Below are the code and all the weights of a small trained network. Each question names an input and a target symbol and asks about switching units off, where a switched-off unit gives its printed mean instead of its output.

import numpy as np


def w(rows, s, z=0):
    codes = np.array(rows[::2]) - 128.0
    scale = np.full(codes.shape[1], s)
    scale[-1] = z or s
    return codes * scale


def f(y):
    return y / 2 * (1 + np.tanh(0.7978845608 * (y + 0.044715 * y**3)))


def softmax(a):
    e = np.exp(a - a.max(-1, keepdims=True))
    return e / e.sum(-1, keepdims=True)


def log_softmax(a):
    a = a - a.max(-1, keepdims=True)
    return a - np.log(np.exp(a).sum(-1, keepdims=True))


def net(x, mask):
    ids = ['ΘΞΠΣΨΩαβδεζ'.index(c) for c in x.split()]
    T = len(ids)
    res = E[ids] + P[:T]
    u = 0
    for l in range(2):
        r = res
        for j in range(2):
            rows = slice(3 * j, 3 * j + 3)
            q, k, v = (r @ M[l][rows].T for M in (Q, K, V))
            z = softmax(np.where(np.tri(T) > 0, q @ k.T / 3**0.5, -1e9)) @ v
            o = O[l][rows]
            res = res + np.where(mask[u + j], z, o[:, -1]) @ o[:, :-1]
        u += 2
        y = f(res @ A[l][:, :-1].T + A[l][:, -1])
        res = res + np.where(mask[u : u + 8], y, B[l][:, -1]) @ B[l][:, :-1]
        u += 8
    return log_softmax(res[-1] @ U[:, :-1].T + U[:, -1])


Q, K, V, O, A, B = {}, {}, {}, {}, {}, {}
E = w([
[83,143,139],'Θ',
[83,137,140],'Ξ',
[60,144,134],'Π',
[93,151,141],'Σ',
[89,150,139],'Ψ',
[50,173,141],'Ω',
[93,181,169],'α',
[149,9,121],'β',
[183,61,139],'δ',
[75,51,71],'ε',
[254,254,161],'ζ',
],0.013)
P = w([
[118,112,155],'0',
[108,134,134],'1',
[143,87,254],'2',
[98,105,112],'3',
[165,76,147],'4',
[127,101,64],'5',
[126,143,212],'6',
[123,103,84],'7',
],0.0091)
Q[0] = w([
[122,109,223],'0.h1',
[140,149,2],'0.h1',
[136,184,32],'0.h1',
[121,160,94],'0.h2',
[148,157,68],'0.h2',
[170,163,37],'0.h2',
],0.0094)
K[0] = w([
[193,155,56],'0.h1',
[19,119,197],'0.h1',
[60,136,254],'0.h1',
[151,149,176],'0.h2',
[218,161,148],'0.h2',
[165,241,139],'0.h2',
],0.0078)
V[0] = w([
[24,102,116],'0.h1',
[214,212,168],'0.h1',
[78,197,117],'0.h1',
[151,142,247],'0.h2',
[113,145,207],'0.h2',
[114,152,135],'0.h2',
],0.012)
O[0] = w([
[82,138,225,116],'0.h1',
[132,141,31,139],'0.h1',
[2,199,93,65],'0.h1',
[157,158,142,254],'0.h2',
[150,227,107,217],'0.h2',
[107,150,156,121],'0.h2',
],0.01,0.0031)
A[0] = w([
[247,239,130,254],'0.n1',
[232,53,224,63],'0.n2',
[212,216,147,153],'0.n3',
[84,73,156,200],'0.n4',
[135,218,192,132],'0.n5',
[65,48,179,243],'0.n6',
[195,255,117,195],'0.n7',
[26,22,128,249],'0.n8',
],0.0067,0.0052)
B[0] = w([
[107,44,153,254],'0.n1',
[195,183,2,207],'0.n2',
[151,27,190,185],'0.n3',
[168,191,166,181],'0.n4',
[112,87,69,169],'0.n5',
[161,216,133,227],'0.n6',
[45,39,166,216],'0.n7',
[232,214,129,207],'0.n8',
],0.0066,0.008)
Q[1] = w([
[202,115,106],'1.h1',
[145,202,103],'1.h1',
[2,102,113],'1.h1',
[90,43,40],'1.h2',
[32,248,206],'1.h2',
[161,172,220],'1.h2',
],0.0035)
K[1] = w([
[72,174,23],'1.h1',
[158,193,115],'1.h1',
[87,123,43],'1.h1',
[2,52,72],'1.h2',
[118,205,164],'1.h2',
[226,133,194],'1.h2',
],0.0053)
V[1] = w([
[216,207,58],'1.h1',
[31,109,188],'1.h1',
[93,215,133],'1.h1',
[106,222,20],'1.h2',
[87,157,47],'1.h2',
[124,72,2],'1.h2',
],0.0048)
O[1] = w([
[57,91,141,208],'1.h1',
[232,127,102,24],'1.h1',
[164,62,82,71],'1.h1',
[143,67,255,1],'1.h2',
[213,117,250,6],'1.h2',
[153,252,255,104],'1.h2',
],0.0035,0.0031)
A[1] = w([
[112,12,102,2],'1.n1',
[68,147,167,104],'1.n2',
[122,35,159,20],'1.n3',
[110,254,193,87],'1.n4',
[9,161,145,117],'1.n5',
[119,130,79,129],'1.n6',
[220,94,60,96],'1.n7',
[109,55,161,43],'1.n8',
],0.0092,0.0073)
B[1] = w([
[134,207,97,167],'1.n1',
[16,162,105,145],'1.n2',
[108,173,66,149],'1.n3',
[132,132,1,204],'1.n4',
[67,125,210,185],'1.n5',
[121,102,94,135],'1.n6',
[57,129,180,254],'1.n7',
[116,150,96,137],'1.n8',
],0.0085,0.0056)
U = w([
[89,160,134,86],'Θ',
[99,176,128,117],'Ξ',
[86,196,103,70],'Π',
[86,132,151,116],'Σ',
[86,143,158,107],'Ψ',
[53,191,131,36],'Ω',
[45,59,205,113],'α',
[177,180,188,134],'β',
[177,1,185,254],'δ',
[185,222,77,135],'ε',
[98,49,2,168],'ζ',
],0.0088,0.0042)

Each question gives the input, a string of symbols that net reads in full, and the target symbol t.
The units are the heads (3 rows each of Q, K, V and O) and the neurons (one row each of A and B). Each row of codes is followed by its name. A weight is (code - 128) times the scale printed after its matrix; where a second scale follows, it is the last column's (O, A, B and U).
mask holds one flag per unit, layer by layer, with each layer's heads first. A switched-off unit (its flag False) gives its mean, the last column of its rows in O or B, instead of its output. The means were averaged over made-up inputs and are rounded, as every weight is.
A unit's drop is (log p(t) with every unit on - log p(t) with that unit switched off) / (log p(t) with every unit on - log p(t) with every unit switched off).
The circuit of an input: a set's keep is (log p(t) with only the set's units on - log p(t) with every unit switched off) / (log p(t) with every unit on - log p(t) with every unit switched off). Starting from the 12 units with the biggest drops (on a tie, the unit counted first), units are removed one at a time, each time the one whose removal leaves the highest keep (on an exact tie, the one counted first), for as long as the keep stays at least 0.8.
circuit, biggest first: the units of the circuit, biggest drop first
unit that matters most: the unit with the biggest drop
k most important neurons: the k neurons with the biggest drops, biggest first
k most important neurons of layer l: the k neurons of layer l with the biggest drops, biggest first
drop of u: that unit's drop, to one decimal
input β β Ψ δ Σ, target δ: circuit, biggest first : [0.h1]
input Ω Ξ Σ ζ Ω, target ζ: circuit, biggest first : [0.h1, 0.n6]
input δ Ψ Ω Θ Ξ δ ζ, target ζ: 3 most important neurons : [0.n7, 0.n1, 1.n3]
input Ω β Ω α, target α: 3 most important neurons : [0.n2, 1.n5, 0.n8]
input δ Ψ δ Σ ε ε, target ε: circuit, biggest first : [0.n8, 0.n1, 0.n7]
input α α Θ, target α: 3 most important neurons : [0.n2, 0.n8, 1.n5]
input ε β α, target ε: circuit, biggest first : [0.n2, 0.h1, 0.n6, 1.n4]
input ε α β ζ Ψ, target ζ: circuit, biggest first : [0.h1, 1.h2]
input α β δ δ Ψ, target δ: circuit, biggest first : [0.h1, 1.n1]
input α α Ξ Π ε ε δ, target ε: 2 most important neurons of layer 0 : [0.n2, 0.n6]
input δ δ β δ Θ ζ, target ζ: 3 most important neurons : [0.n1, 0.n7, 1.n3]
input β Θ Ξ ε Θ, target ε: 2 most important neurons : [1.n4, 0.n7]
input Ω δ α ε ε Ω α, target ε: 3 most important neurons of layer 1 : [1.n4, 1.n7, 1.n5]
input ε Ω Ω, target ε: unit that matters most : 1.n4
input ζ α Π, target ζ: 2 most important neurons : [0.n7, 0.n1]
input ε Ξ Π Ψ Π α α, target α: 3 most important neurons of layer 0 : [0.n8, 0.n2, 0.n5]
input β Ξ Π ε Ξ, target ε: 3 most important neurons of layer 1 : [1.n4, 1.n7, 1.n5]
input Θ Ξ Ξ ζ α, target ζ: drop of 0.n6 : 0.0
input α β ε Σ Σ ζ Σ, target ζ: drop of 0.h1 : 0.9
input Ξ α Σ, target α: unit that matters most : 0.h2
input δ δ Ω, target δ: drop of 1.n6 : 0.0
